Below are the code and all the weights of a small trained network. Each question names an input and a class and asks about switching units off, where a switched-off unit gives its printed mean instead of its output.

import numpy as np


def w(rows, s, z=0):
    codes = np.array(rows[::2]) - 128.0
    scale = np.full(codes.shape[1], s)
    scale[-1] = z or s
    return codes * scale


def f(y):
    return np.maximum(y, 0)


def log_softmax(a):
    a = a - a.max(-1, keepdims=True)
    return a - np.log(np.exp(a).sum(-1, keepdims=True))


def net(x, mask):
    res = np.array(x, float).reshape(1, 4) / 4 @ E
    y = f(res @ A[0][:, :-1].T + A[0][:, -1])
    res = res + np.where(mask, y, B[0][:, -1]) @ B[0][:, :-1]
    return log_softmax(res[-1] @ U[:, :-1].T + U[:, -1])


A, B = {}, {}
E = w([
[250,110,139,208,16,155,68,148],'x0',
[36,137,135,116,76,106,75,51],'x1',
[45,94,61,150,129,206,69,178],'x2',
[93,185,208,201,153,203,145,75],'x3',
],0.012)
A[0] = w([
[210,80,75,100,122,100,116,166,243],'N0',
[119,134,112,161,149,228,105,175,231],'N1',
[40,114,142,85,160,129,176,34,193],'N2',
[121,112,158,88,187,75,238,212,254],'N3',
[157,11,61,154,100,165,53,171,235],'N4',
[144,109,38,219,72,137,117,59,254],'N5',
[210,86,159,192,107,198,112,122,189],'N6',
[36,132,138,114,175,120,146,104,165],'N7',
[146,205,175,216,130,191,131,91,223],'N8',
[154,204,214,102,181,124,149,45,196],'N9',
[163,91,150,111,128,150,221,118,179],'N10',
[120,152,202,211,105,129,101,81,182],'N11',
[57,69,96,77,169,137,163,146,204],'N12',
],0.011,0.0037)
B[0] = w([
[184,135,160,62,100,82,97,208,232],'N0',
[91,127,90,174,163,158,114,166,206],'N1',
[91,190,89,120,61,119,166,101,222],'N2',
[197,175,85,123,143,121,137,134,221],'N3',
[105,73,95,92,89,131,73,216,252],'N4',
[73,77,195,146,119,119,175,150,214],'N5',
[175,80,153,120,157,145,143,137,242],'N6',
[93,185,77,86,156,188,197,59,204],'N7',
[102,103,138,247,191,159,128,99,236],'N8',
[141,147,96,169,115,75,112,66,224],'N9',
[175,152,162,174,155,140,109,146,178],'N10',
[118,133,200,221,103,139,146,103,214],'N11',
[117,154,75,42,138,167,98,142,205],'N12',
],0.012,0.017)
U = w([
[140,41,141,60,16,35,60,185,218],'0',
[80,98,93,87,124,146,38,160,4],'1',
[181,75,236,204,182,115,157,45,91],'2',
[118,207,23,100,151,139,177,76,172],'3',
[254,171,116,116,183,48,104,165,98],'4',
[138,37,114,213,195,200,117,173,57],'5',
[59,197,172,214,98,88,138,38,167],'6',
],0.0094,0.0027)

Each question gives the input, the list of numbers given to net, and the class t.
The units are the neurons (one row each of A and B). Each row of codes is followed by its name. A weight is (code - 128) times the scale printed after its matrix; where a second scale follows, it is the last column's (A, B and U).
mask holds one flag per neuron, in row order. A switched-off neuron (its flag False) gives its mean, the last column of its row in B, instead of its output. The means were averaged over made-up inputs and are rounded, as every weight is.
A unit's drop is (log p(t) with every unit on - log p(t) with that unit switched off) / (log p(t) with every unit on - log p(t) with every unit switched off).
The circuit of an input: a set's keep is (log p(t) with only the set's units on - log p(t) with every unit switched off) / (log p(t) with every unit on - log p(t) with every unit switched off). Starting from the 12 units with the biggest drops (on a tie, the unit counted first), units are removed one at a time, each time the one whose removal leaves the highest keep (on an exact tie, the one counted first), for as long as the keep stays at least 0.8.
circuit, biggest first: the units of the circuit, biggest drop first
most important unit: the unit with the biggest drop
top k neurons: the k neurons with the biggest drops, biggest first
drop of u: that unit's drop, to one decimal
input [2,-5,-1,-8], class 0: circuit, biggest first => (N4)
input [-3,5,5,-5], class 3: top 3 neurons => (N7 N2 N0)
input [4,5,-4,8], class 2: top 2 neurons => (N8 N6)
input [5,-3,0,6], class 2: top 3 neurons => (N11 N4 N12)
input [1,8,-5,-4], class 6: top 4 neurons => (N4 N0 N6 N12)
input [-1,1,7,-6], class 0: top 2 neurons => (N8 N4)
input [0,-6,1,-4], class 4: top 2 neurons => (N3 N5)
input [3,4,-7,7], class 2: top 4 neurons => (N8 N6 N7 N12)
input [-1,-2,0,-2], class 4: top 4 neurons => (N4 N5 N3 N2)
input [-7,-8,2,-5], class 4: top 3 neurons => (N0 N3 N10)
input [3,-8,-6,3], class 2: top 2 neurons => (N8 N4)
input [-8,2,-8,6], class 3: top 3 neurons => (N7 N3 N5)
input [-3,4,5,5], class 3: top 2 neurons => (N7 N12)
input [8,-7,1,-2], class 0: top neuron => (N0)
input [-3,3,1,3], class 3: top 2 neurons => (N7 N5)
input [5,8,8,-3], class 0: drop of N4 => 0.1
input [-1,5,4,3], class 6: drop of N0 => 0.1
input [-3,-4,8,1], class 1: drop of N9 => 0.2
input [-1,-4,2,-1], class 4: drop of N5 => 0.2
input [3,3,-3,1], class 2: most important unit => N2
